Below are the code and all the weights of a small trained network. Each question names an input and a target symbol and asks about switching units off, where a switched-off unit gives its printed mean instead of its output.

import numpy as np


def w(rows, s, z=0):
    codes = np.array(rows[::2]) - 128.0
    scale = np.full(codes.shape[1], s)
    scale[-1] = z or s
    return codes * scale


def f(y):
    return np.maximum(y, 0)


def softmax(a):
    e = np.exp(a - a.max(-1, keepdims=True))
    return e / e.sum(-1, keepdims=True)


def log_softmax(a):
    a = a - a.max(-1, keepdims=True)
    return a - np.log(np.exp(a).sum(-1, keepdims=True))


def net(x, mask):
    ids = ['ΓΔΘΞΠΦΩαβεζμτ'.index(c) for c in x.split()]
    T = len(ids)
    res = E[ids] + P[:T]
    r = res
    for j in range(3):
        rows = slice(2 * j, 2 * j + 2)
        q, k, v = (r @ M[0][rows].T for M in (Q, K, V))
        z = softmax(np.where(np.tri(T) > 0, q @ k.T / 2**0.5, -1e9)) @ v
        o = O[0][rows]
        res = res + np.where(mask[j], z, o[:, -1]) @ o[:, :-1]
    y = f(res @ A[0][:, :-1].T + A[0][:, -1])
    res = res + np.where(mask[3:15], y, B[0][:, -1]) @ B[0][:, :-1]
    return log_softmax(res[-1] @ U[:, :-1].T + U[:, -1])


Q, K, V, O, A, B = {}, {}, {}, {}, {}, {}
E = w([
[94,165,215,111,152,149,85,95,118,24,99,128],'Γ',
[48,86,187,177,23,167,119,73,132,169,164,43],'Δ',
[195,60,143,127,166,109,82,204,161,112,172,14],'Θ',
[147,129,126,104,99,163,104,235,205,183,147,54],'Ξ',
[173,88,170,107,192,242,115,114,144,113,149,86],'Π',
[181,164,116,190,180,196,126,121,130,210,116,47],'Φ',
[76,53,169,70,149,155,71,126,164,69,173,70],'Ω',
[112,88,75,226,176,137,173,44,125,105,168,7],'α',
[158,110,199,57,123,100,9,178,96,143,130,50],'β',
[114,205,216,63,102,199,80,208,181,112,92,152],'ε',
[126,181,132,215,185,66,90,71,83,109,102,35],'ζ',
[28,194,129,208,127,144,169,80,183,63,105,107],'μ',
[104,195,140,190,106,60,102,182,169,109,106,62],'τ',
],0.012)
P = w([
[190,166,82,92,69,120,163,100,108,95,140,148],'0',
[116,103,211,129,211,108,117,136,165,216,148,151],'1',
[146,182,154,94,234,124,117,127,170,151,131,11],'2',
[107,55,86,175,112,170,89,168,36,136,52,120],'3',
[55,47,113,202,114,166,7,88,170,158,132,190],'4',
[176,119,242,145,139,57,171,51,244,202,138,149],'5',
[115,141,122,84,222,103,213,215,187,123,40,102],'6',
[45,92,147,210,40,191,109,200,20,165,173,100],'7',
[98,121,66,115,74,190,88,113,142,97,56,69],'8',
[148,146,178,110,125,88,231,123,225,132,66,69],'9',
[196,214,120,158,88,108,128,109,228,120,125,63],'10',
[149,169,102,200,71,197,48,171,81,84,174,75],'11',
[123,118,105,123,107,167,106,134,134,67,152,84],'12',
[133,148,184,188,57,116,107,130,232,130,168,71],'13',
],0.013)
Q[0] = w([
[104,58,29,140,170,118,116,187,75,128,49,227],'H0',
[85,112,127,207,84,213,65,181,67,101,134,103],'H0',
[156,108,149,87,133,81,173,97,148,126,124,138],'H1',
[135,122,39,96,128,88,129,123,91,151,145,232],'H1',
[159,209,249,136,206,75,127,71,252,166,255,105],'H2',
[43,152,198,115,206,131,217,214,43,145,161,78],'H2',
],0.0095)
K[0] = w([
[93,70,192,150,171,80,127,114,176,189,116,165],'H0',
[178,139,154,78,105,99,200,91,151,129,85,95],'H0',
[107,130,114,169,134,161,67,153,98,123,154,140],'H1',
[89,90,174,168,182,137,102,138,167,159,78,109],'H1',
[115,161,122,168,61,209,60,138,91,81,150,49],'H2',
[153,75,174,221,55,106,97,95,105,185,232,248],'H2',
],0.011)
V[0] = w([
[160,80,57,186,148,124,159,122,145,168,174,97],'H0',
[148,153,138,115,124,250,165,163,203,169,128,155],'H0',
[172,65,135,92,155,202,49,121,77,139,155,125],'H1',
[47,95,131,139,27,178,102,87,127,129,160,153],'H1',
[121,178,142,180,166,187,170,53,100,107,106,155],'H2',
[123,19,169,90,160,168,176,111,136,31,207,141],'H2',
],0.013)
O[0] = w([
[158,173,63,49,38,124,109,95,113,149,141,129,220],'H0',
[79,140,161,77,188,62,148,75,195,200,108,137,165],'H0',
[39,219,157,148,122,196,103,118,92,136,143,64,14],'H1',
[123,150,60,209,135,113,60,170,132,226,96,168,252],'H1',
[184,124,162,84,141,193,89,81,135,115,5,104,81],'H2',
[192,131,146,163,127,170,83,56,220,106,182,147,233],'H2',
],0.016,0.0023)
A[0] = w([
[76,140,110,112,138,74,198,194,66,129,216,161,215],'N0',
[150,126,147,118,151,184,116,123,94,138,2,86,52],'N1',
[139,97,170,88,72,159,148,78,154,119,80,70,78],'N2',
[168,168,143,163,124,137,119,101,204,115,230,153,1],'N3',
[193,31,119,63,119,74,201,103,139,107,112,157,100],'N4',
[62,131,94,40,164,57,149,178,58,171,142,131,191],'N5',
[180,151,93,126,92,176,123,137,94,55,134,148,67],'N6',
[104,200,166,95,158,165,142,111,81,93,218,56,12],'N7',
[103,126,198,86,79,120,153,99,159,48,162,24,126],'N8',
[95,128,120,144,85,99,156,185,6,98,112,140,127],'N9',
[116,133,164,172,233,101,135,165,141,115,169,154,24],'N10',
[142,181,119,85,61,116,129,84,81,91,166,143,88],'N11',
],0.0074,0.0039)
B[0] = w([
[193,1,160,90,145,103,150,75,128,120,124,79,225],'N0',
[98,106,127,165,11,51,107,134,136,84,117,153,207],'N1',
[136,136,182,142,128,69,195,102,122,51,219,148,210],'N2',
[103,105,120,106,162,102,36,134,52,148,28,143,249],'N3',
[48,187,138,116,118,115,81,143,69,122,149,48,238],'N4',
[172,183,135,189,139,207,153,42,109,152,134,157,229],'N5',
[80,90,113,76,163,178,93,147,128,187,72,111,184],'N6',
[87,146,122,80,82,27,121,198,122,112,128,218,192],'N7',
[189,164,99,160,201,189,149,122,85,132,79,170,218],'N8',
[171,208,121,91,166,194,100,169,165,123,159,132,203],'N9',
[100,123,44,140,57,186,175,145,146,135,102,206,198],'N10',
[121,73,75,142,109,164,183,174,208,211,145,102,181],'N11',
],0.0072,0.015)
U = w([
[73,151,138,147,117,183,129,200,60,110,102,123,39],'Γ',
[97,74,86,63,131,4,125,171,122,186,164,180,57],'Δ',
[34,211,148,79,113,99,135,92,76,193,135,128,76],'Θ',
[194,132,111,167,126,134,172,160,142,91,238,246,93],'Ξ',
[181,169,199,95,208,139,79,22,220,164,129,112,133],'Π',
[181,117,167,137,228,210,131,131,73,159,108,82,124],'Φ',
[170,98,204,238,154,181,121,145,226,75,155,102,165],'Ω',
[176,140,135,103,149,100,164,36,173,174,211,184,84],'α',
[92,72,189,117,109,49,112,120,114,104,109,72,152],'β',
[161,143,75,153,182,150,55,118,117,169,124,215,116],'ε',
[22,191,176,188,119,169,94,155,206,189,225,5,254],'ζ',
[64,75,178,119,197,158,176,118,172,182,51,105,124],'μ',
[178,139,108,94,53,168,101,72,242,108,179,119,211],'τ',
],0.0041,0.0057)

Each question gives the input, a string of symbols that net reads in full, and the target symbol t.
The units are the heads (2 rows each of Q, K, V and O) and the neurons (one row each of A and B). Each row of codes is followed by its name. A weight is (code - 128) times the scale printed after its matrix; where a second scale follows, it is the last column's (O, A, B and U).
mask holds one flag per unit, heads first, then neurons. A switched-off unit (its flag False) gives its mean, the last column of its rows in O or B, instead of its output. The means were averaged over made-up inputs and are rounded, as every weight is.
A unit's drop is (log p(t) with every unit on - log p(t) with that unit switched off) / (log p(t) with every unit on - log p(t) with every unit switched off).
The circuit of an input: a set's keep is (log p(t) with only the set's units on - log p(t) with every unit switched off) / (log p(t) with every unit on - log p(t) with every unit switched off). Starting from the 12 units with the biggest drops (on a tie, the unit counted first), units are removed one at a time, each time the one whose removal leaves the highest keep (on an exact tie, the one counted first), for as long as the keep stays at least 0.8.
circuit, biggest first: the units of the circuit, biggest drop first
top k neurons: the k neurons with the biggest drops, biggest first
which heads matter: for each layer, one digit per head in row order, 1 if its drop is at least 0.15 and else 0, layers parted by /
input ε Π Θ Π Ω Ω α ε μ Π Ω, target β: which heads matter : 001
input ε Π Ω, target μ: which heads matter : 100
input Ω α μ ζ α μ τ α Θ Ω τ, target Δ: which heads matter : 001
input α Ξ Π, target τ: circuit, biggest first : (H0)
input ζ τ Φ α μ Ξ Ω ε β Π ε, target Ξ: which heads matter : 101
input μ α Δ Ω Γ Γ Δ Θ, target Ω: circuit, biggest first : (H0, H2)
input Ξ Θ α ε α, target τ: which heads matter : 101
input Ω α α Δ τ Π Ξ ζ τ Δ Ξ Φ, target ζ: circuit, biggest first : (H1, N8)
input Π τ Π ζ, target Φ: top 2 neurons : (N0, N5)
input α μ Π Φ τ Π, target Θ: circuit, biggest first : (H2, H0)
input Π ζ Ω Ξ Δ α α, target Θ: which heads matter : 010
input α τ β τ Π Ω Φ α Θ ζ Γ, target Δ: which heads matter : 001
input Ω Γ τ Ω Ω τ τ α, target Φ: which heads matter : 001
input ε Ξ Θ μ Γ Ξ α Γ, target α: circuit, biggest first : (H2, N5, H0, N0)
input μ Ω α β β Δ Ω τ, target Δ: which heads matter : 010
input α ε ζ Ω μ Φ Ω Φ Ω Γ Ω α, target Ω: circuit, biggest first : (H0, N4)
input μ Δ τ Ω Π Π Θ, target Δ: circuit, biggest first : (H1)
input β Φ μ β α, target β: circuit, biggest first : (H2, N1)
input α α Ω Γ Π Ω, target Ω: which heads matter : 101
input α ε μ Φ Ω Γ Θ Ω μ, target Δ: top 2 neurons : (N3, N5)
input μ Φ ε μ, target Θ: top 3 neurons : (N4, N5, N0)
input Δ Δ Θ τ Ω ζ Ω τ Ω Δ τ ε, target ε: which heads matter : 010
input Ω α Δ Γ Ω, target ζ: circuit, biggest first : (H1)
input α μ α Δ Ω ζ μ τ μ Ω Π Θ α, target τ: top 2 neurons : (N3, N11)
input ζ Θ Δ Ω Δ Π Θ Δ, target Φ: top 3 neurons : (N6, N8, N3)
input Π Δ Ω Θ ε Ξ Ω Ξ, target Θ: which heads matter : 110
input Θ Γ Δ, target Ξ: top 3 neurons : (N7, N8, N2)
